Here is a tiny trained network, its code and every weight. The questions are about switching its units off for an input and a class, where a switched-off unit gives its printed mean instead of its output.

import numpy as np


def w(rows, s, z=0):
    codes = np.array(rows[::2]) - 128.0
    scale = np.full(codes.shape[1], s)
    scale[-1] = z or s
    return codes * scale


def f(y):
    return np.maximum(y, 0)


def log_softmax(a):
    a = a - a.max(-1, keepdims=True)
    return a - np.log(np.exp(a).sum(-1, keepdims=True))


def net(x, mask):
    res = np.array(x, float).reshape(1, 8) / 4 @ E
    y = f(res @ A[0][:, :-1].T + A[0][:, -1])
    res = res + np.where(mask, y, B[0][:, -1]) @ B[0][:, :-1]
    return log_softmax(res[-1] @ U[:, :-1].T + U[:, -1])


A, B = {}, {}
E = w([
[48,127,69,183,51],'x0',
[94,188,54,167,224],'x1',
[181,80,138,243,140],'x2',
[155,255,187,176,87],'x3',
[124,127,130,131,130],'x4',
[128,129,130,126,128],'x5',
[128,129,126,126,127],'x6',
[126,127,126,129,126],'x7',
],0.0095)
A[0] = w([
[150,204,120,161,137,115],'neuron 0',
[119,139,97,145,81,75],'neuron 1',
[64,160,115,168,80,97],'neuron 2',
[91,178,80,154,209,62],'neuron 3',
[71,106,99,157,66,76],'neuron 4',
[166,138,174,112,212,94],'neuron 5',
[110,39,90,112,181,50],'neuron 6',
[90,159,87,145,217,102],'neuron 7',
[177,162,166,129,146,98],'neuron 8',
[160,126,174,101,189,69],'neuron 9',
[171,145,170,86,151,110],'neuron 10',
[132,48,78,84,162,69],'neuron 11',
[167,61,108,203,145,92],'neuron 12',
[65,154,117,10,104,108],'neuron 13',
[130,139,65,186,191,138],'neuron 14',
[156,236,181,168,107,57],'neuron 15',
[138,140,136,142,126,247],'neuron 16',
[128,60,205,95,48,57],'neuron 17',
[153,83,167,133,90,152],'neuron 18',
[188,108,137,92,174,116],'neuron 19',
[170,130,171,100,160,102],'neuron 20',
[155,115,155,108,166,85],'neuron 21',
[180,93,161,211,128,167],'neuron 22',
],0.011,0.013)
B[0] = w([
[102,98,173,86,105,172],'neuron 0',
[105,95,102,192,99,138],'neuron 1',
[133,69,57,202,158,164],'neuron 2',
[240,146,161,135,43,169],'neuron 3',
[160,70,57,239,154,158],'neuron 4',
[122,97,76,182,114,170],'neuron 5',
[49,70,246,111,21,173],'neuron 6',
[232,129,165,108,57,182],'neuron 7',
[94,89,116,154,112,154],'neuron 8',
[126,130,100,217,98,152],'neuron 9',
[126,80,65,195,166,162],'neuron 10',
[82,92,220,117,97,177],'neuron 11',
[97,254,191,155,178,185],'neuron 12',
[125,242,187,209,218,184],'neuron 13',
[160,125,117,72,114,198],'neuron 14',
[18,50,229,89,37,178],'neuron 15',
[97,103,42,15,170,247],'neuron 16',
[243,165,139,112,56,176],'neuron 17',
[168,162,99,80,124,191],'neuron 18',
[88,112,51,196,112,174],'neuron 19',
[115,102,77,186,130,159],'neuron 20',
[119,126,101,185,92,146],'neuron 21',
[113,208,167,109,202,226],'neuron 22',
],0.0078,0.013)
U = w([
[54,81,197,110,70,83],'0',
[253,147,136,114,65,66],'1',
[115,90,64,224,129,75],'2',
[116,132,111,86,151,255],'3',
[103,224,181,164,186,60],'4',
[112,119,106,76,139,227],'5',
],0.012)

Each question gives the input, the list of numbers given to net, and the class t.
The units are the neurons (one row each of A and B). Each row of codes is followed by its name. A weight is (code - 128) times the scale printed after its matrix; where a second scale follows, it is the last column's (A, B and U).
mask holds one flag per neuron, in row order. A switched-off neuron (its flag False) gives its mean, the last column of its row in B, instead of its output. The means were averaged over made-up inputs and are rounded, as every weight is.
A unit's drop is (log p(t) with every unit on - log p(t) with that unit switched off) / (log p(t) with every unit on - log p(t) with every unit switched off).
The circuit of an input: a set's keep is (log p(t) with only the set's units on - log p(t) with every unit switched off) / (log p(t) with every unit on - log p(t) with every unit switched off). Starting from the 12 units with the biggest drops (on a tie, the unit counted first), units are removed one at a time, each time the one whose removal leaves the highest keep (on an exact tie, the one counted first), for as long as the keep stays at least 0.8.
circuit, biggest first: the units of the circuit, biggest drop first
unit that matters most: the unit with the biggest drop
k most important neurons: the k neurons with the biggest drops, biggest first
drop when u is switched off: that unit's drop, to one decimal
input [-4,-5,-6,-8,6,2,-3,-3], class 0: unit that matters most -> neuron 6
input [-7,8,-5,-1,2,-6,-1,3], class 1: circuit, biggest first -> neuron 7; neuron 3
input [-4,8,-8,3,-8,8,-1,-7], class 1: circuit, biggest first -> neuron 3; neuron 7
input [-6,-1,-8,-8,0,6,-8,-3], class 0: 2 most important neurons -> neuron 6; neuron 11
input [2,-8,-6,-6,4,-2,0,8], class 1: 2 most important neurons -> neuron 17; neuron 15
input [-5,-5,1,6,2,5,-8,-2], class 3: 2 most important neurons -> neuron 6; neuron 11
input [-2,2,7,0,-6,-1,-6,-7], class 4: 2 most important neurons -> neuron 12; neuron 22
input [-4,-5,-8,-7,5,1,0,7], class 4: 2 most important neurons -> neuron 13; neuron 15
input [7,-8,7,1,-7,-5,-7,-5], class 1: 2 most important neurons -> neuron 17; neuron 18
input [-3,7,7,7,2,2,4,-7], class 0: 2 most important neurons -> neuron 15; neuron 0
input [-8,6,7,1,-1,-6,-6,7], class 2: 2 most important neurons -> neuron 5; neuron 19
input [4,7,2,4,-7,0,-7,-7], class 1: circuit, biggest first -> neuron 3; neuron 7
input [8,-7,-7,-2,-3,6,-3,6], class 2: circuit, biggest first -> neuron 4; neuron 2
input [8,-7,-1,0,6,-8,-8,-1], class 2: 3 most important neurons -> neuron 4; neuron 2; neuron 7
input [-7,-5,4,-7,4,2,-2,-4], class 0: circuit, biggest first -> neuron 6
input [-4,6,3,-5,-4,-4,0,-2], class 1: 4 most important neurons -> neuron 7; neuron 3; neuron 15; neuron 14
input [-8,6,-7,8,-8,-3,7,-8], class 0: 2 most important neurons -> neuron 15; neuron 0
input [8,-7,4,1,-6,-4,6,1], class 2: 2 most important neurons -> neuron 4; neuron 2
input [-6,7,-6,4,-6,1,4,6], class 1: 2 most important neurons -> neuron 3; neuron 7
input [-3,4,-7,2,-2,-6,6,-5], class 4: most important neuron -> neuron 13
input [-4,-2,-8,6,3,6,3,-4], class 4: drop when neuron 22 is switched off -> -0.3
input [0,-3,-4,-8,0,-7,-1,-5], class 0: drop when neuron 6 is switched off -> 0.3
input [6,3,-8,-1,4,-1,1,6], class 4: drop when neuron 13 is switched off -> 1.4
input [-5,-4,0,6,-7,-7,6,-8], class 5: drop when neuron 16 is switched off -> 0.3
